(in the rows, 128 means zero)
Each row is followed by its group and then its class within the group.
[119 132 121  84  95 122 133  81 113 142 113 124  80 120 104 163 149 128
 143 127 157 125 140 136 138 144 132 155 158   4 126] : C > (48)
[141 118 133 103 114 104 136 121 100 162 116 114  88 126 129 140 167 163
 137 124 139 128 111 140 139 143 132 140 171  21 123] : C > (48)
[155 109 112 109 153  99 133 121 119 100 124 139 122 153 112  94  99 138
 148 126 126 143 102 126 117 136 137 169 128  67 121] : V > (32)
[152 117 119 120 138 106 125 167  87 100 115 136 127 140 118 103 130 134
 136 122 116 139 128 114 148 127 137 178 128  65 122] : V > (32)
[139 111 112  98 136 113 135 134 118 114 121 144 128 148 122 118 128 137
 141 122 134 135 130 124 149 135 132 155 143  38 131] : V > (47)
[133 130 102  76 137 119 134 128 124  81 126 156 112 153 120 106 125  97
 157 125 131 136 135 122 136 134 140 160 136   9 119] : V > (47)
[108 114 136 100  83 131 139 110 106  89 142 126  88 118 124 185 157 159
 148 124 157 131 142 143 133 132 120 129 137   4 125] : C > (37)
[147 120 105 113 153 114 123 139 130 100 122 132 130 142 131  94 133 110
 139 122 116 135 126 110 117 136 138 161 132  63 126] : V > (32)
[133 128 121  94 116 105 145 132  92 112  81 155 126 151 137 126 125 156
 119 128 119 126 143 131 135 139 139 138 130  53 128] : V > (32)
[123 113 126  93 100 111 138  99  88 131 133 119 120 111 133 167 156 152
 135 128 150 126 120 151 146 131 134 127 162  35 123] : C > (34)
[122 122 147  81  97 103 139 115  99 154 131 115 118  99 124 156 151 138
 131 132 155 128 101 139 149 141 121 148 150  47 123] : C > (48)
[145 114  97 101 143 114 123 163 141  81 126 149 120 168 122 105 113 132
 144 128 118 131 119  92 150 135 137 171 117  77 120] : V > (32)
[123 118 122 108  92 117 131 121 103  94 158 124 116 125 126 141 144 134
 157 127 129 171 139 138 148 132 133 114 144   7 121] : C > (37)
[126 136 158 141 107 113 135  99 121 154 128 126 110 128 132 170 136 154
 126 127 146 134 123 134 122 144 134 123 154  83 147] : C > (34)
[146 112 130 123 115 109 146  99 100 116 132 127 101 134 128 151 137 156
 144 127 141 129 130 146 131 132 135 126 146   4 115] : C > (37)
[125 117 118  85 101 103 129 111 110 133 127 130  93 140 124 140 143 141
 143 142 134 136 122 132 134 121 132 144 143   4 129] : C > (37)
[170 104  98  82 125  95 123 115 113  88 131 137 126 146 121 116 115 129
 148 118 101 127 129 125 152 132 141 137 147  76 118] : V > (32)
[120 151 127 115 108 109 133 141 101 148 123 102  91 128 118 171 141 148
 135 129 144 146 126 132 144 136 126 134 156  38 138] : C > (48)
[142 114 129  92  99 100 135  81 101 153 140 149  77 121 113 166 143 137
 132 126 138 138 130 146 135 148 125 144  74   4 131] : C > (48)
[130 117 139 117 111 112 138 102 121 128 129 124  86 124 125 156 137 144
 134 122 145 125 124 140 140 150 133 120 134   4 127] : C > (37)
[128 113 110  93 132  97 127 177 109  86 128 127 123 150 123  80 129 124
 147 123 124 135 117 121 146 144 132 168 115  51 121] : V > (32)
[156 129 129  76 138 109 126 120 122  60 119 157 147 171 120  91 117  93
 148 134 135 124 134 118 128 138 137 166 128  23 122] : V > (45)
[122  98 125 109 107  85 135 110 103 159 122 167  59 123 129 148 152 140
 145 125 141 142 118 139 129 133 119 156 157   4 118] : C > (48)
[140 118 124 114 133 108 129 119 131  91 129 144 125 150 127 100 125 114
 142 126 121 129 132 124 139 136 143 162 123  27 110] : V > (45)
[135 127 118  98 109 113 135  99 144  95 135 148 100 146 123 117 127 118
 137 132 138 138 122 118 128 140 135 167 144   4 121] : V > (47)
[143 106 133 114 138 106 132 144 123 122 121 134 135 143 121  93 123 154
 142 137 114 133 140 119 123 145 138 167 123  52 124] : V > (32)
[132 128 165 115  79 125 145 124  84 149 123 118 113 121 119 160 147 163
 126 124 138 129 126 137 135 136 120 124 157  42 111] : C > (48)
[127 134 130 136 124 119 145  98 114 156 126 124 127 123 125 181 122 171
 136 125 146 136 134 124 126 136 145 137 143  73 122] : C > (34)
[146 125 146 131 122  97 143  83 100 183 145 119  98 128 127 177 137 155
 134 122 137 142 120 143 136 136 124 122 158  32 133] : C > (48)
[144 106 107 116 139 110 132 152  99 102 131 145 116 160 121  98 117 151
 152 125 111 136 149 113 109 130 134 159 138   4 124] : V > (32)
[109 116 123 107 115 106 130  82 127  96 142 136 126 127 123 145 151 129
 117 132 150 135  87 130 149 153 128 158 118  59 137] : C > (37)
[140 137  98  76 113 112 127  77  96  92 129 135 149 139  87 109 128 127
 130 128 131 131 134 128 172 138 137 130 133  59 125] : V > (47)
[136 107 137 136 110  97 129 111 116 100 117 118 134 129 125 126 141 135
 128 133 126 131 139 138 157 137 116 131 130  33 100] : C > (37)
[147 103 110  99 141 111 137 141 109  78 131 121 124 155 131 105 115 152
 143 126 120 138 124 141 124 125 126 157 131  50 117] : V > (32)
[147 118 137 145 111 104 131  83 126 113 127 123  76 131 122 157 139 134
 138 133 144 131 141 140 178 136 121 134 143   4 124] : C > (37)
[155 126 109 101 153 117 112 100 146 103 122 160 131 140 108  80 106 108
 145 101 128 146 130 118 130 126  99 159 128  56 132] : V > (47)
[131 115 107 103 127 114 128 167 100  79 125 138 135 148 122  79 135 104
 145 125 141 140 136 127 137 132 130 165 121  29 123] : V > (45)
[144 116 111 107 118 114 134  67 124 113 137 136  97 113 133 148 135 131
 131 123 128 125 126 142 124 129 129 140 157   4 140] : C > (37)
[150 125 131 112 130 110 136  94  98 132 133 120 121 124 125 139 141 149
 135 167 156 144 128 139 114 152 139 134 153  11 136] : C > (34)
[136 112  94  44 139  97 135 134 126  93 152 153 130 163 123  90 117 106
 158 130 119 126 126 125 146 130 143 170 136  40 114] : V > (47)
[146 127 115 102 137 117 118 115 138  97 125 149 119 124 120 102 117 119
 134 129 161 132 128 127 120 119 133 155  94  25 124] : V > (47)
[163  16 142 122 113  96 142  88  69 158 135 115 136 121 128 169 112 189
 120 108 126 143 130 143 132 143 121 118 169  84  44] : C > (34)
[141  88 118  66 125 111 111 154 125  71 136 139 126 159 116 121 116 132
 147 126 117 130 124 118 149 147 144 163 124  19 122] : V > (32)
[136 113 131 101  97 107 136 107  86 152 123 139  95 129 123 192 140 172
 128 129 141 126 132 145 156 131 132 131 144  46 133] : C > (34)
[121 112 122  99 126 108 128 137 125 108 132 133 114 147 130 112 131 136
 140 121 135 125 111 135 137 144 168 159 132  58 127] : V > (32)

Each row is followed by its group and then its class within the group.
[126 137 119 161  98 155 133 123 128 147 200 136 149 125 131 123 124 153
 130 126 123 137 140 143 135 107 131 148 133 145 129] : N > F
[128 136 128 100 112 130 117 140 114 158 189 115 128 127 109 122 135 133
 118 113 134 128 131 144 129 120 129 153 115 130 135] : N > Y
[124 133 134  88 111 121 126 142 108 156 174  99 112 134 105 132 141 129
 126 104 149 123 131 136 121 118 122 132 108 121 139] : N > Y
[107 109 139 130 134 101 126 133  90  92 127 163 118 124 158 117 118 119
 119 119 125 123 123  98 127 133 134 125 107 122 102] : D > U
[ 96 116 134 138  86 125 131 141  92 120 180 134 133 127 132 112 136 118
 128  86 153 116 127 143 128 125 128 108 105 126 134] : N > F
